Here is a tiny trained network, its code and every weight. The questions are about switching its units off for an input and a target symbol, where a switched-off unit gives its printed mean instead of its output.

import numpy as np


def w(rows, s, z=0):
    codes = np.array(rows[::2]) - 128.0
    scale = np.full(codes.shape[1], s)
    scale[-1] = z or s
    return codes * scale


def norm(h):
    return h / np.sqrt((h * h).mean(-1, keepdims=True) + 1e-5)


def softmax(a):
    e = np.exp(a - a.max(-1, keepdims=True))
    return e / e.sum(-1, keepdims=True)


def log_softmax(a):
    a = a - a.max(-1, keepdims=True)
    return a - np.log(np.exp(a).sum(-1, keepdims=True))


def net(x, mask):
    ids = ['ΛΣαβγεζηθπτω'.index(c) for c in x.split()]
    T = len(ids)
    res = E[ids] + P[:T]
    u = 0
    for l in range(3):
        r = norm(res)
        for j in range(3):
            rows = slice(2 * j, 2 * j + 2)
            q, k, v = (r @ M[l][rows].T for M in (Q, K, V))
            z = softmax(np.where(np.tri(T) > 0, q @ k.T / 2**0.5, -1e9)) @ v
            o = O[l][rows]
            res = res + np.where(mask[u + j], z, o[:, -1]) @ o[:, :-1]
        u += 3
    return log_softmax(norm(res)[-1] @ U[:, :-1].T + U[:, -1])


Q, K, V, O = {}, {}, {}, {}
E = w([
[134,178,109],'Λ',
[190,116,147],'Σ',
[179,121,84],'α',
[113,82,172],'β',
[235,157,132],'γ',
[249,133,81],'ε',
[124,108,176],'ζ',
[160,123,76],'η',
[166,103,83],'θ',
[217,133,170],'π',
[145,131,139],'τ',
[131,67,115],'ω',
],0.018)
P = w([
[113,156,121],'0',
[195,97,74],'1',
[196,48,101],'2',
[216,58,87],'3',
[215,34,175],'4',
[201,79,163],'5',
[234,111,111],'6',
[210,87,6],'7',
[246,50,104],'8',
[243,82,68],'9',
[223,73,81],'10',
[159,78,133],'11',
[212,61,130],'12',
[200,83,80],'13',
],0.014)
Q[0] = w([
[169,184,177],'L0H1',
[112,177,252],'L0H1',
[77,226,185],'L0H2',
[155,112,73],'L0H2',
[186,189,218],'L0H3',
[145,66,105],'L0H3',
],0.013)
K[0] = w([
[194,188,168],'L0H1',
[163,140,215],'L0H1',
[156,8,89],'L0H2',
[152,172,123],'L0H2',
[80,164,192],'L0H3',
[79,197,162],'L0H3',
],0.012)
V[0] = w([
[178,74,197],'L0H1',
[157,133,124],'L0H1',
[137,240,192],'L0H2',
[221,191,157],'L0H2',
[254,104,158],'L0H3',
[53,91,96],'L0H3',
],0.012)
O[0] = w([
[114,114,67,180],'L0H1',
[192,90,84,160],'L0H1',
[177,73,181,185],'L0H2',
[143,39,159,233],'L0H2',
[67,7,98,246],'L0H3',
[164,143,167,62],'L0H3',
],0.013,0.012)
Q[1] = w([
[123,73,42],'L1H1',
[69,175,175],'L1H1',
[110,25,61],'L1H2',
[3,161,164],'L1H2',
[108,54,122],'L1H3',
[131,46,106],'L1H3',
],0.019)
K[1] = w([
[63,233,112],'L1H1',
[179,68,201],'L1H1',
[120,251,139],'L1H2',
[190,122,81],'L1H2',
[212,207,124],'L1H3',
[230,195,119],'L1H3',
],0.015)
V[1] = w([
[103,146,232],'L1H1',
[87,192,214],'L1H1',
[58,143,40],'L1H2',
[153,117,122],'L1H2',
[18,12,122],'L1H3',
[80,185,253],'L1H3',
],0.014)
O[1] = w([
[125,11,49,63],'L1H1',
[134,12,118,15],'L1H1',
[21,209,100,86],'L1H2',
[161,147,188,146],'L1H2',
[32,188,200,178],'L1H3',
[147,3,169,3],'L1H3',
],0.012)
Q[2] = w([
[254,218,154],'L2H1',
[52,200,123],'L2H1',
[96,132,62],'L2H2',
[223,132,35],'L2H2',
[7,99,123],'L2H3',
[146,243,177],'L2H3',
],0.0096)
K[2] = w([
[3,101,29],'L2H1',
[81,106,170],'L2H1',
[210,157,217],'L2H2',
[137,245,130],'L2H2',
[255,94,123],'L2H3',
[38,84,213],'L2H3',
],0.0098)
V[2] = w([
[38,80,77],'L2H1',
[40,142,158],'L2H1',
[34,108,108],'L2H2',
[141,132,194],'L2H2',
[134,152,97],'L2H3',
[182,135,253],'L2H3',
],0.017)
O[2] = w([
[246,92,200,91],'L2H1',
[93,52,165,137],'L2H1',
[227,138,196,85],'L2H2',
[42,56,102,194],'L2H2',
[107,93,138,88],'L2H3',
[26,47,48,253],'L2H3',
],0.013,0.0033)
U = w([
[146,72,90,70],'Λ',
[129,114,244,108],'Σ',
[65,189,175,65],'α',
[214,160,94,65],'β',
[66,73,183,120],'γ',
[86,164,189,209],'ε',
[142,135,45,56],'ζ',
[122,208,115,164],'η',
[67,205,159,53],'θ',
[95,100,186,255],'π',
[63,48,103,161],'τ',
[212,172,137,154],'ω',
],0.011,0.0045)

Each question gives the input, a string of symbols that net reads in full, and the target symbol t.
The units are the heads (2 rows each of Q, K, V and O). Each row of codes is followed by its name. A weight is (code - 128) times the scale printed after its matrix; where a second scale follows, it is the last column's (O and U).
mask holds one flag per head, layer by layer. A switched-off head (its flag False) gives its mean, the last column of its rows in O, instead of its output. The means were averaged over made-up inputs and are rounded, as every weight is.
A unit's drop is (log p(t) with every unit on - log p(t) with that unit switched off) / (log p(t) with every unit on - log p(t) with every unit switched off).
The circuit of an input: a set's keep is (log p(t) with only the set's units on - log p(t) with every unit switched off) / (log p(t) with every unit on - log p(t) with every unit switched off). Starting from all 9 units, units are removed one at a time, each time the one whose removal leaves the highest keep (on an exact tie, the one counted first), for as long as the keep stays at least 0.8.
circuit, biggest first: the units of the circuit, biggest drop first
unit that matters most: the unit with the biggest drop
heads that matter: for each layer, one digit per head in row order, 1 if its drop is at least 0.15 and else 0, layers parted by /
drop of u: that unit's drop, to one decimal
input Σ Σ γ ω η Λ, target Σ: unit that matters most	L0H3
input ω Λ β ω τ, target ω: circuit, biggest first	(L0H2; L0H3; L2H3; L1H3)
input Σ η ω γ η β ζ θ τ τ α γ ζ α, target Σ: heads that matter	001 / 001 / 110
input Σ τ γ, target Σ: circuit, biggest first	(L0H3; L1H3; L2H2)
input Σ β τ π ζ Σ ω ω γ ω θ ζ η, target Σ: circuit, biggest first	(L1H3; L0H3; L2H2)
input ω θ ε Σ ε τ, target ω: heads that matter	011 / 000 / 001
input Σ Σ α Σ π τ θ η τ, target Σ: circuit, biggest first	(L0H3; L1H3; L2H2)
input τ τ ζ τ γ τ ζ π, target τ: heads that matter	010 / 000 / 000
input Σ ω ω ε τ π γ, target Σ: heads that matter	001 / 001 / 100
input τ τ τ γ τ θ Σ, target τ: circuit, biggest first	(L0H2; L2H3)
input Σ Σ Σ η η, target Σ: heads that matter	001 / 001 / 000
input Σ γ τ τ Σ τ, target Σ: heads that matter	001 / 001 / 110
input ω γ ε, target ω: heads that matter	011 / 010 / 011
input Σ Σ π γ τ θ β ω η Σ, target Σ: heads that matter	001 / 001 / 100
input ω η τ ω β, target ω: unit that matters most	L0H2
input Σ θ η α τ γ γ τ ζ ζ θ, target Σ: heads that matter	001 / 001 / 110
input Σ Σ γ ζ ζ α Σ ε τ τ ω, target Σ: heads that matter	001 / 001 / 100
input τ ω γ Σ α α γ ε, target τ: heads that matter	010 / 000 / 011
input ω α ε γ γ Λ γ ω Λ, target ω: drop of L0H2	1.4
input ω η ω, target ω: drop of L0H2	1.0
input Σ Σ ε Λ Σ β π, target Σ: drop of L0H3	1.5
